Below are the code and all the weights of a small trained network. Each question names an input and a target symbol and asks about switching units off, where a switched-off unit gives its printed mean instead of its output.

import numpy as np


def w(rows, s, z=0):
    codes = np.array(rows[::2]) - 128.0
    scale = np.full(codes.shape[1], s)
    scale[-1] = z or s
    return codes * scale


def f(y):
    return y / 2 * (1 + np.tanh(0.7978845608 * (y + 0.044715 * y**3)))


def softmax(a):
    e = np.exp(a - a.max(-1, keepdims=True))
    return e / e.sum(-1, keepdims=True)


def log_softmax(a):
    a = a - a.max(-1, keepdims=True)
    return a - np.log(np.exp(a).sum(-1, keepdims=True))


def net(x, mask):
    ids = ['ΓΘΨΩαβδζηλμξστφ'.index(c) for c in x.split()]
    T = len(ids)
    res = E[ids] + P[:T]
    u = 0
    for l in range(3):
        q, k, v = (res @ M[l].T for M in (Q, K, V))
        z = softmax(np.where(np.tri(T) > 0, q @ k.T / 4**0.5, -1e9)) @ v
        res = res + np.where(mask[u], z, O[l][:, -1]) @ O[l][:, :-1]
        u += 1
        y = f(res @ A[l][:, :-1].T + A[l][:, -1])
        res = res + np.where(mask[u : u + 8], y, B[l][:, -1]) @ B[l][:, :-1]
        u += 8
    return log_softmax(res[-1] @ U[:, :-1].T + U[:, -1])


Q, K, V, O, A, B = {}, {}, {}, {}, {}, {}
E = w([
[96,147,140],'Γ',
[109,144,149],'Θ',
[127,149,155],'Ψ',
[198,109,201],'Ω',
[167,7,5],'α',
[166,111,184],'β',
[87,178,140],'δ',
[146,129,196],'ζ',
[106,180,71],'η',
[110,143,149],'λ',
[192,109,199],'μ',
[147,130,195],'ξ',
[89,184,131],'σ',
[109,144,149],'τ',
[141,128,193],'φ',
],0.018)
P = w([
[18,106,164],'0',
[37,120,167],'1',
[52,135,169],'2',
[68,146,166],'3',
[87,155,162],'4',
[107,161,156],'5',
[127,167,151],'6',
[147,173,142],'7',
[169,177,136],'8',
[190,182,128],'9',
[213,185,122],'10',
[233,191,112],'11',
[254,195,107],'12',
],0.016)
Q[0] = w([
[132,202,207],'0.h1',
[159,3,98],'0.h1',
[146,201,190],'0.h1',
[136,230,222],'0.h1',
],0.0073)
K[0] = w([
[185,219,91],'0.h1',
[2,91,134],'0.h1',
[196,146,77],'0.h1',
[219,170,64],'0.h1',
],0.0098)
V[0] = w([
[87,3,153],'0.h1',
[117,114,111],'0.h1',
[231,155,58],'0.h1',
[191,161,223],'0.h1',
],0.0074)
O[0] = w([
[198,141,51,4],'0.h1',
[132,139,134,107],'0.h1',
[66,155,153,26],'0.h1',
[80,1,24,180],'0.h1',
],0.0093,0.0031)
A[0] = w([
[46,148,239,78],'0.n1',
[198,47,95,88],'0.n2',
[155,70,97,115],'0.n3',
[241,171,28,1],'0.n4',
[197,73,110,135],'0.n5',
[54,16,218,109],'0.n6',
[218,85,67,113],'0.n7',
[149,87,3,141],'0.n8',
],0.006,0.0078)
B[0] = w([
[87,138,216,253],'0.n1',
[186,190,125,178],'0.n2',
[156,157,189,135],'0.n3',
[48,22,143,144],'0.n4',
[180,209,241,191],'0.n5',
[183,93,156,170],'0.n6',
[128,173,206,192],'0.n7',
[62,254,178,222],'0.n8',
],0.005,0.0017)
Q[1] = w([
[143,47,2],'1.h1',
[232,84,31],'1.h1',
[128,123,117],'1.h1',
[64,121,85],'1.h1',
],0.0071)
K[1] = w([
[139,1,107],'1.h1',
[240,67,123],'1.h1',
[175,96,81],'1.h1',
[122,42,48],'1.h1',
],0.0071)
V[1] = w([
[165,192,79],'1.h1',
[133,157,1],'1.h1',
[186,90,218],'1.h1',
[254,174,185],'1.h1',
],0.006)
O[1] = w([
[45,128,121,189],'1.h1',
[78,167,186,7],'1.h1',
[170,110,3,107],'1.h1',
[102,58,39,216],'1.h1',
],0.0058,0.0017)
A[1] = w([
[81,122,150,104],'1.n1',
[149,104,28,32],'1.n2',
[109,104,73,168],'1.n3',
[205,200,116,223],'1.n4',
[4,160,116,30],'1.n5',
[93,104,192,33],'1.n6',
[24,60,130,254],'1.n7',
[195,70,164,121],'1.n8',
],0.012,0.0078)
B[1] = w([
[145,136,142,147],'1.n1',
[154,144,248,124],'1.n2',
[107,80,94,141],'1.n3',
[34,135,105,241],'1.n4',
[217,28,179,194],'1.n5',
[224,81,96,131],'1.n6',
[234,153,115,254],'1.n7',
[82,88,168,170],'1.n8',
],0.011,0.0071)
Q[2] = w([
[37,171,115],'2.h1',
[40,126,3],'2.h1',
[67,211,222],'2.h1',
[176,187,154],'2.h1',
],0.008)
K[2] = w([
[78,202,65],'2.h1',
[71,156,27],'2.h1',
[124,254,176],'2.h1',
[161,82,130],'2.h1',
],0.0085)
V[2] = w([
[91,116,182],'2.h1',
[12,178,233],'2.h1',
[83,124,16],'2.h1',
[28,47,255],'2.h1',
],0.0046)
O[2] = w([
[162,137,132,159],'2.h1',
[215,37,162,169],'2.h1',
[110,107,246,4],'2.h1',
[254,80,90,194],'2.h1',
],0.0047,0.0033)
A[2] = w([
[94,188,240,12],'2.n1',
[57,98,130,159],'2.n2',
[208,99,118,76],'2.n3',
[104,229,67,149],'2.n4',
[149,169,147,55],'2.n5',
[158,37,178,86],'2.n6',
[122,67,143,68],'2.n7',
[5,147,59,131],'2.n8',
],0.015,0.011)
B[2] = w([
[124,2,100,138],'2.n1',
[67,209,67,203],'2.n2',
[61,85,137,252],'2.n3',
[94,175,79,253],'2.n4',
[118,137,83,118],'2.n5',
[139,190,85,240],'2.n6',
[218,115,138,135],'2.n7',
[182,22,199,224],'2.n8',
],0.0096,0.0043)
U = w([
[80,215,121,176],'Γ',
[112,164,122,70],'Θ',
[137,143,125,110],'Ψ',
[174,43,83,72],'Ω',
[46,84,183,255],'α',
[133,127,81,85],'β',
[117,225,124,103],'δ',
[129,137,76,96],'ζ',
[210,103,248,222],'η',
[109,165,122,82],'λ',
[164,57,89,56],'μ',
[130,131,91,62],'ξ',
[132,178,134,33],'σ',
[110,165,124,60],'τ',
[127,135,97,61],'φ',
],0.014,0.0038)

Each question gives the input, a string of symbols that net reads in full, and the target symbol t.
The units are the heads (4 rows each of Q, K, V and O) and the neurons (one row each of A and B). Each row of codes is followed by its name. A weight is (code - 128) times the scale printed after its matrix; where a second scale follows, it is the last column's (O, A, B and U).
mask holds one flag per unit, layer by layer, with each layer's heads first. A switched-off unit (its flag False) gives its mean, the last column of its rows in O or B, instead of its output. The means were averaged over made-up inputs and are rounded, as every weight is.
A unit's drop is (log p(t) with every unit on - log p(t) with that unit switched off) / (log p(t) with every unit on - log p(t) with every unit switched off).
The circuit of an input: a set's keep is (log p(t) with only the set's units on - log p(t) with every unit switched off) / (log p(t) with every unit on - log p(t) with every unit switched off). Starting from the 12 units with the biggest drops (on a tie, the unit counted first), units are removed one at a time, each time the one whose removal leaves the highest keep (on an exact tie, the one counted first), for as long as the keep stays at least 0.8.
circuit, biggest first: the units of the circuit, biggest drop first
most important unit: the unit with the biggest drop
top k neurons: the k neurons with the biggest drops, biggest first
top k neurons in layer l: the k neurons of layer l with the biggest drops, biggest first
input Γ η Γ δ δ Ψ ζ Γ η β α δ, target α: top 3 neurons -> 1.n7, 2.n1, 1.n4
input δ η α Ω, target α: circuit, biggest first -> 1.n4, 1.n7, 0.h1
input δ η μ Γ Θ λ η β η α, target α: most important unit -> 0.n8
input δ ξ δ η ζ μ Γ η η η, target η: circuit, biggest first -> 0.h1, 1.n5, 1.h1
input ζ α Γ α ξ β η Θ, target η: circuit, biggest first -> 2.n2, 2.n4
input β ζ Γ φ β ξ α λ φ, target α: top 2 neurons -> 1.n7, 1.n5
input ξ Ω β φ λ λ η η η η α φ, target α: circuit, biggest first -> 1.n7, 1.n4
input η η λ Θ Γ Ω η Ω Ω τ α β β, target α: circuit, biggest first -> 1.n7, 1.n4
input δ η η Ω η δ σ η η α Ψ, target α: top 2 neurons in layer 2 -> 2.n1, 2.n6
input δ η τ η Θ δ σ, target η: circuit, biggest first -> 0.h1, 1.n5, 2.n4
input δ β δ δ η Θ η λ, target η: top 2 neurons -> 2.n4, 2.n2
input η η η η φ δ ζ α Γ, target α: circuit, biggest first -> 1.n7, 2.n1, 0.h1
input Γ η σ Θ α μ, target α: circuit, biggest first -> 1.n5, 1.n7, 1.n8
input δ Ω Ω μ, target Ω: circuit, biggest first -> 0.h1
input δ η Ω τ τ η β Γ τ η α τ, target α: top 2 neurons in layer 1 -> 1.n7, 1.n4
input δ ζ Γ β Γ η Γ Ψ η Ω Ω ζ, target Ω: circuit, biggest first -> 0.h1, 2.h1, 1.n8
input δ φ α η Γ Γ η Γ α σ Γ α Γ, target α: top 2 neurons -> 1.n4, 1.n7
input η σ α, target α: top 3 neurons -> 0.n8, 1.n7, 2.n8
input β τ Γ Γ Γ α φ δ δ Ω η, target Ω: top 3 neurons -> 1.n5, 1.n7, 1.n8
input η τ η Ω α ζ Ω Θ, target Ω: top neuron in layer 1 -> 1.n4
input Γ ζ ζ δ η ξ λ α α Θ, target α: top 2 neurons -> 2.n8, 1.n4
input Ω δ Θ Ω α δ, target α: top 4 neurons in layer 1 -> 1.n7, 1.n4, 1.n5, 1.n6
input Γ α Ω, target α: top 2 neurons -> 1.n5, 1.n4
input η η τ λ δ, target η: top 2 neurons -> 1.n5, 2.n2
input Γ δ Ω Γ Ω η, target Ω: top 3 neurons -> 1.n5, 1.n8, 1.n7
